Below is a small trained network, with its code and all its weights. Each question gives an input and a target symbol and asks what happens when units are switched off, that is, made to give their printed mean instead of their output.

import numpy as np


def w(rows, s, z=0):
    codes = np.array(rows[::2]) - 128.0
    scale = np.full(codes.shape[1], s)
    scale[-1] = z or s
    return codes * scale


def f(y):
    return y / 2 * (1 + np.tanh(0.7978845608 * (y + 0.044715 * y**3)))


def softmax(a):
    e = np.exp(a - a.max(-1, keepdims=True))
    return e / e.sum(-1, keepdims=True)


def log_softmax(a):
    a = a - a.max(-1, keepdims=True)
    return a - np.log(np.exp(a).sum(-1, keepdims=True))


def net(x, mask):
    ids = ['ΣΩαβδεζηλμπτ'.index(c) for c in x.split()]
    T = len(ids)
    res = E[ids] + P[:T]
    r = res
    for j in range(2):
        rows = slice(2 * j, 2 * j + 2)
        q, k, v = (r @ M[0][rows].T for M in (Q, K, V))
        z = softmax(np.where(np.tri(T) > 0, q @ k.T / 2**0.5, -1e9)) @ v
        o = O[0][rows]
        res = res + np.where(mask[j], z, o[:, -1]) @ o[:, :-1]
    y = f(res @ A[0][:, :-1].T + A[0][:, -1])
    res = res + np.where(mask[2:6], y, B[0][:, -1]) @ B[0][:, :-1]
    return log_softmax(res[-1] @ U[:, :-1].T + U[:, -1])


Q, K, V, O, A, B = {}, {}, {}, {}, {}, {}
E = w([
[90,82,75,37,86,102,77],'Σ',
[227,189,146,102,29,133,67],'Ω',
[205,221,184,153,47,138,115],'α',
[124,23,181,90,210,221,154],'β',
[65,114,254,164,136,120,103],'δ',
[139,118,27,128,110,195,191],'ε',
[178,180,185,111,21,138,184],'ζ',
[191,100,39,141,163,171,154],'η',
[70,58,168,174,118,110,107],'λ',
[89,104,76,101,163,101,56],'μ',
[199,127,119,155,251,82,89],'π',
[42,149,56,213,142,169,109],'τ',
],0.012)
P = w([
[103,227,128,66,192,254,128],'0',
[156,128,106,137,124,107,113],'1',
[159,117,106,151,122,113,104],'2',
[152,113,102,155,127,113,112],'3',
[145,106,103,160,123,106,114],'4',
[149,99,106,159,116,114,114],'5',
[152,98,106,163,107,112,110],'6',
[149,94,99,166,113,116,110],'7',
[155,90,104,168,105,115,113],'8',
[152,86,112,164,94,109,114],'9',
],0.007)
Q[0] = w([
[42,13,151,100,195,82,74],'head 1',
[84,28,26,180,236,109,117],'head 1',
[171,219,158,98,2,181,169],'head 2',
[131,160,197,116,77,98,91],'head 2',
],0.013)
K[0] = w([
[72,15,184,179,100,15,73],'head 1',
[121,16,73,225,71,97,172],'head 1',
[37,231,137,51,116,254,174],'head 2',
[79,212,172,72,151,122,86],'head 2',
],0.009)
V[0] = w([
[254,183,121,188,77,108,185],'head 1',
[140,159,81,220,229,117,17],'head 1',
[47,114,103,199,177,158,214],'head 2',
[125,188,222,176,144,107,130],'head 2',
],0.0092)
O[0] = w([
[163,173,94,105,156,254,182,46],'head 1',
[51,91,37,215,160,158,66,254],'head 1',
[229,35,86,205,83,105,178,72],'head 2',
[137,222,76,173,212,63,170,94],'head 2',
],0.009,0.0038)
A[0] = w([
[252,106,139,151,108,61,194,87],'neuron 1',
[167,192,17,201,135,101,166,254],'neuron 2',
[80,82,2,95,194,131,104,229],'neuron 3',
[222,148,24,111,192,201,222,68],'neuron 4',
],0.0072,0.00063)
B[0] = w([
[203,31,154,111,244,131,89,165],'neuron 1',
[93,132,11,69,152,142,135,204],'neuron 2',
[183,110,171,2,89,109,140,254],'neuron 3',
[140,103,133,200,91,9,234,212],'neuron 4',
],0.008,0.0069)
U = w([
[128,142,152,45,42,67,99,120],'Σ',
[101,199,104,137,98,79,160,114],'Ω',
[131,81,95,162,152,133,101,74],'α',
[164,139,132,164,91,204,89,200],'β',
[50,123,158,254,121,67,111,204],'δ',
[141,77,108,133,85,116,192,96],'ε',
[57,134,46,158,88,211,100,150],'ζ',
[171,105,164,147,141,68,106,3],'η',
[131,169,157,91,129,217,119,214],'λ',
[165,137,185,82,150,111,160,73],'μ',
[145,118,96,96,236,95,127,90],'π',
[142,54,204,97,200,242,137,217],'τ',
],0.009,0.0045)

Each question gives the input, a string of symbols that net reads in full, and the target symbol t.
The units are the heads (2 rows each of Q, K, V and O) and the neurons (one row each of A and B). Each row of codes is followed by its name. A weight is (code - 128) times the scale printed after its matrix; where a second scale follows, it is the last column's (O, A, B and U).
mask holds one flag per unit, heads first, then neurons. A switched-off unit (its flag False) gives its mean, the last column of its rows in O or B, instead of its output. The means were averaged over made-up inputs and are rounded, as every weight is.
A unit's drop is (log p(t) with every unit on - log p(t) with that unit switched off) / (log p(t) with every unit on - log p(t) with every unit switched off).
The circuit of an input: a set's keep is (log p(t) with only the set's units on - log p(t) with every unit switched off) / (log p(t) with every unit on - log p(t) with every unit switched off). Starting from all 6 units, units are removed one at a time, each time the one whose removal leaves the highest keep (on an exact tie, the one counted first), for as long as the keep stays at least 0.8.
units of the circuit, in order: the units of the circuit, biggest drop first
most important unit: the unit with the biggest drop
top k neurons: the k neurons with the biggest drops, biggest first
which heads matter: for each layer, one digit per head in row order, 1 if its drop is at least 0.15 and else 0, layers parted by /
drop when u is switched off: that unit's drop, to one decimal
input Ω α ζ, target λ: most important unit	head 2
input λ π Σ ζ Ω, target ε: units of the circuit, in order	head 1; neuron 4; head 2
input α α α Σ μ Σ π ε, target ε: units of the circuit, in order	neuron 4; head 1
input τ π π α, target α: top 2 neurons	neuron 1; neuron 2
input ε π Σ π π Ω, target τ: top 2 neurons	neuron 1; neuron 4
input β Ω ζ, target η: units of the circuit, in order	head 1; neuron 1; head 2
input η μ ζ, target β: units of the circuit, in order	head 2; neuron 3; neuron 4
input Ω μ τ α π Ω α, target λ: units of the circuit, in order	head 2; head 1
input α α η, target ε: units of the circuit, in order	neuron 4; head 1
input η β μ ε ζ α, target β: top 3 neurons	neuron 4; neuron 3; neuron 2
input δ Σ ε α η ε π ζ, target π: top 2 neurons	neuron 1; neuron 2
input τ Σ β α α ζ, target α: which heads matter	11
input η μ Σ η μ α α δ π ζ, target β: drop when head 2 is switched off	0.2
input β β Ω η, target ε: drop when neuron 3 is switched off	0.1
input ζ α μ μ α Ω ε δ τ Ω, target μ: top neuron	neuron 1
input π β α β ζ α Ω δ μ, target Σ: drop when neuron 3 is switched off	0.6
